Here is a tiny trained network, its code and every weight. The questions are about switching its units off for an input and a class, where a switched-off unit gives its printed mean instead of its output.

import numpy as np


def w(rows, s, z=0):
    codes = np.array(rows[::2]) - 128.0
    scale = np.full(codes.shape[1], s)
    scale[-1] = z or s
    return codes * scale


def f(y):
    return y / 2 * (1 + np.tanh(0.7978845608 * (y + 0.044715 * y**3)))


def log_softmax(a):
    a = a - a.max(-1, keepdims=True)
    return a - np.log(np.exp(a).sum(-1, keepdims=True))


def net(x, mask):
    res = np.array(x, float).reshape(1, 6) / 4 @ E
    y = f(res @ A[0][:, :-1].T + A[0][:, -1])
    res = res + np.where(mask, y, B[0][:, -1]) @ B[0][:, :-1]
    return log_softmax(res[-1] @ U[:, :-1].T + U[:, -1])


A, B = {}, {}
E = w([
[42,135,249,190,124,148,57],'x0',
[98,172,154,124,99,250,192],'x1',
[234,122,235,137,188,111,159],'x2',
[112,147,141,119,136,120,135],'x3',
[91,122,68,148,239,181,124],'x4',
[144,34,180,3,140,138,136],'x5',
],0.0079)
A[0] = w([
[11,109,51,72,75,120,156,65],'neuron 0',
[116,199,140,121,117,235,218,141],'neuron 1',
[104,74,182,172,137,144,79,32],'neuron 2',
[124,166,86,170,134,94,163,37],'neuron 3',
[94,173,105,72,89,138,78,72],'neuron 4',
[178,110,179,160,153,111,170,147],'neuron 5',
[111,65,76,187,182,169,148,96],'neuron 6',
[115,97,109,133,168,39,67,58],'neuron 7',
[191,165,147,115,125,107,171,136],'neuron 8',
[80,142,83,47,72,136,70,110],'neuron 9',
[186,190,114,207,115,143,90,125],'neuron 10',
[202,136,46,128,144,127,172,204],'neuron 11',
[103,67,166,65,100,94,91,143],'neuron 12',
[63,125,176,190,105,106,115,122],'neuron 13',
[67,75,77,170,54,118,121,119],'neuron 14',
[135,98,92,134,171,79,72,146],'neuron 15',
[144,97,193,112,95,115,138,190],'neuron 16',
[101,124,198,151,104,126,105,250],'neuron 17',
[123,67,139,45,129,189,90,86],'neuron 18',
[152,204,98,203,107,115,153,76],'neuron 19',
[89,18,88,125,254,195,71,241],'neuron 20',
[165,86,96,64,174,168,167,154],'neuron 21',
[112,163,100,47,104,93,217,186],'neuron 22',
[185,127,162,162,191,131,163,94],'neuron 23',
[152,179,138,128,127,242,155,105],'neuron 24',
[61,86,158,162,121,125,76,48],'neuron 25',
[119,123,82,172,224,161,124,204],'neuron 26',
[126,178,163,145,113,196,100,133],'neuron 27',
[146,144,146,117,65,95,113,205],'neuron 28',
[131,84,139,108,65,137,128,128],'neuron 29',
[49,65,81,132,88,94,132,58],'neuron 30',
[167,62,135,111,137,129,106,110],'neuron 31',
[171,140,84,124,84,125,148,235],'neuron 32',
[85,95,69,127,127,114,84,28],'neuron 33',
[148,120,112,143,159,68,84,64],'neuron 34',
[118,104,149,41,92,161,136,146],'neuron 35',
[152,117,124,132,15,100,127,247],'neuron 36',
[142,196,94,211,77,117,119,63],'neuron 37',
[88,117,78,131,97,155,101,134],'neuron 38',
[183,161,76,116,136,160,81,115],'neuron 39',
[109,163,121,150,184,154,104,136],'neuron 40',
[121,150,124,148,68,104,101,241],'neuron 41',
[141,142,82,92,116,111,185,157],'neuron 42',
[73,87,180,168,141,131,98,131],'neuron 43',
[131,145,123,102,156,69,71,26],'neuron 44',
],0.0097,0.0023)
B[0] = w([
[199,97,117,182,188,149,141,231],'neuron 0',
[114,108,171,202,77,127,35,233],'neuron 1',
[112,79,64,93,111,185,149,179],'neuron 2',
[119,125,102,63,135,154,104,173],'neuron 3',
[194,120,167,167,177,165,136,163],'neuron 4',
[162,103,163,136,175,156,145,185],'neuron 5',
[156,166,147,156,98,69,143,182],'neuron 6',
[121,86,158,171,76,147,63,199],'neuron 7',
[130,93,133,158,130,157,147,177],'neuron 8',
[179,166,150,156,208,167,146,197],'neuron 9',
[124,146,144,11,211,86,112,205],'neuron 10',
[81,73,88,123,121,125,146,240],'neuron 11',
[96,162,135,83,121,110,128,201],'neuron 12',
[126,101,116,93,131,144,161,205],'neuron 13',
[154,93,150,143,195,148,137,204],'neuron 14',
[130,141,122,211,99,138,101,190],'neuron 15',
[124,168,129,120,162,109,151,189],'neuron 16',
[98,88,106,141,157,123,151,207],'neuron 17',
[108,156,193,56,164,110,83,196],'neuron 18',
[122,145,117,32,196,117,66,213],'neuron 19',
[98,197,164,176,109,2,163,255],'neuron 20',
[104,134,51,141,152,101,103,218],'neuron 21',
[72,101,143,122,115,150,135,208],'neuron 22',
[199,106,152,149,174,193,187,183],'neuron 23',
[133,134,179,200,81,152,73,199],'neuron 24',
[101,103,69,103,112,197,159,186],'neuron 25',
[101,149,136,146,101,105,174,216],'neuron 26',
[102,69,112,120,107,122,105,177],'neuron 27',
[95,186,129,210,105,118,166,181],'neuron 28',
[121,185,116,124,133,107,146,158],'neuron 29',
[210,106,202,120,193,163,128,185],'neuron 30',
[148,130,178,116,156,99,91,167],'neuron 31',
[90,90,87,141,138,77,150,194],'neuron 32',
[160,161,123,146,136,162,144,173],'neuron 33',
[126,113,131,181,98,163,34,170],'neuron 34',
[119,170,171,89,139,81,55,192],'neuron 35',
[67,171,174,219,121,76,172,213],'neuron 36',
[119,179,135,45,183,114,85,224],'neuron 37',
[172,87,179,136,157,107,143,182],'neuron 38',
[117,116,115,88,109,105,143,160],'neuron 39',
[147,165,109,115,165,98,171,169],'neuron 40',
[111,163,113,163,177,115,164,193],'neuron 41',
[107,53,109,139,111,128,100,193],'neuron 42',
[103,39,91,83,105,144,180,194],'neuron 43',
[179,114,129,157,28,167,80,156],'neuron 44',
],0.006,0.008)
U = w([
[119,126,135,131,145,104,158,253],'0',
[254,114,158,132,187,168,206,75],'1',
[119,173,129,25,164,93,79,85],'2',
[97,197,139,172,102,60,241,60],'3',
[162,108,124,162,42,163,25,103],'4',
[80,26,59,80,111,150,209,95],'5',
],0.0093,0.0064)

Each question gives the input, the list of numbers given to net, and the class t.
The units are the neurons (one row each of A and B). Each row of codes is followed by its name. A weight is (code - 128) times the scale printed after its matrix; where a second scale follows, it is the last column's (A, B and U).
mask holds one flag per neuron, in row order. A switched-off neuron (its flag False) gives its mean, the last column of its row in B, instead of its output. The means were averaged over made-up inputs and are rounded, as every weight is.
A unit's drop is (log p(t) with every unit on - log p(t) with that unit switched off) / (log p(t) with every unit on - log p(t) with every unit switched off).
The circuit of an input: a set's keep is (log p(t) with only the set's units on - log p(t) with every unit switched off) / (log p(t) with every unit on - log p(t) with every unit switched off). Starting from the 12 units with the biggest drops (on a tie, the unit counted first), units are removed one at a time, each time the one whose removal leaves the highest keep (on an exact tie, the one counted first), for as long as the keep stays at least 0.8.
units of the circuit, in order: the units of the circuit, biggest drop first
top k neurons: the k neurons with the biggest drops, biggest first
drop when u is switched off: that unit's drop, to one decimal
input [5,-6,5,1,5,-5], class 4: top 3 neurons	[neuron 34; neuron 7; neuron 44]
input [-2,3,0,-1,6,6], class 2: top neuron	[neuron 18]
input [-1,7,4,0,3,-7], class 2: units of the circuit, in order	[neuron 10; neuron 19]
input [-8,8,-5,7,2,3], class 4: units of the circuit, in order	[neuron 1; neuron 24]
input [-3,-4,-8,5,-2,-7], class 1: units of the circuit, in order	[neuron 0; neuron 30; neuron 14]
input [-1,-8,7,3,4,-5], class 4: units of the circuit, in order	[neuron 34; neuron 7]
input [-6,0,7,-3,-3,8], class 2: top 3 neurons	[neuron 35; neuron 18; neuron 21]
input [-7,-4,5,1,8,-4], class 3: units of the circuit, in order	[neuron 20; neuron 26]
input [-2,-7,7,-1,8,3], class 3: top 2 neurons	[neuron 20; neuron 26]
input [-7,-8,-8,-3,-5,-8], class 1: top 2 neurons	[neuron 30; neuron 0]
input [1,8,-1,-4,2,7], class 4: units of the circuit, in order	[neuron 1; neuron 24]
input [5,8,6,-1,-7,3], class 4: top 2 neurons	[neuron 1; neuron 24]
input [-5,3,-2,-1,8,-8], class 2: units of the circuit, in order	[neuron 19; neuron 37]
input [-7,6,-7,4,3,-8], class 2: units of the circuit, in order	[neuron 19]
input [-8,-5,0,-6,-7,-5], class 5: units of the circuit, in order	[neuron 11; neuron 20]
input [7,-6,-4,-2,-2,6], class 5: top 2 neurons	[neuron 43; neuron 25]
input [-3,-7,-7,-5,3,-4], class 1: units of the circuit, in order	[neuron 30; neuron 0; neuron 14]
input [5,0,3,4,0,4], class 5: top 2 neurons	[neuron 43; neuron 2]
input [-1,7,-5,-6,-7,4], class 3: top 4 neurons	[neuron 36; neuron 29; neuron 28; neuron 19]
input [-7,4,5,-1,-1,2], class 5: top neuron	[neuron 11]
input [-3,-6,2,2,-8,3], class 3: top 2 neurons	[neuron 36; neuron 28]
input [-3,6,4,3,-8,7], class 3: top 3 neurons	[neuron 36; neuron 28; neuron 19]
input [1,6,0,-7,4,-8], class 2: top 3 neurons	[neuron 10; neuron 19; neuron 37]
input [4,-7,5,-4,-8,2], class 3: top 2 neurons	[neuron 36; neuron 28]
input [-5,3,-6,5,1,-2], class 1: top 2 neurons	[neuron 0; neuron 9]
input [-1,-3,-4,-1,2,3], class 1: drop when neuron 1 is switched off	0.2
input [3,3,-7,7,8,-3], class 3: units of the circuit, in order	[neuron 20]
input [-1,-8,2,-6,5,-5], class 4: drop when neuron 34 is switched off	0.4
input [-1,6,-3,0,-8,2], class 3: drop when neuron 36 is switched off	0.4
input [5,0,5,-2,8,3], class 3: drop when neuron 20 is switched off	0.8
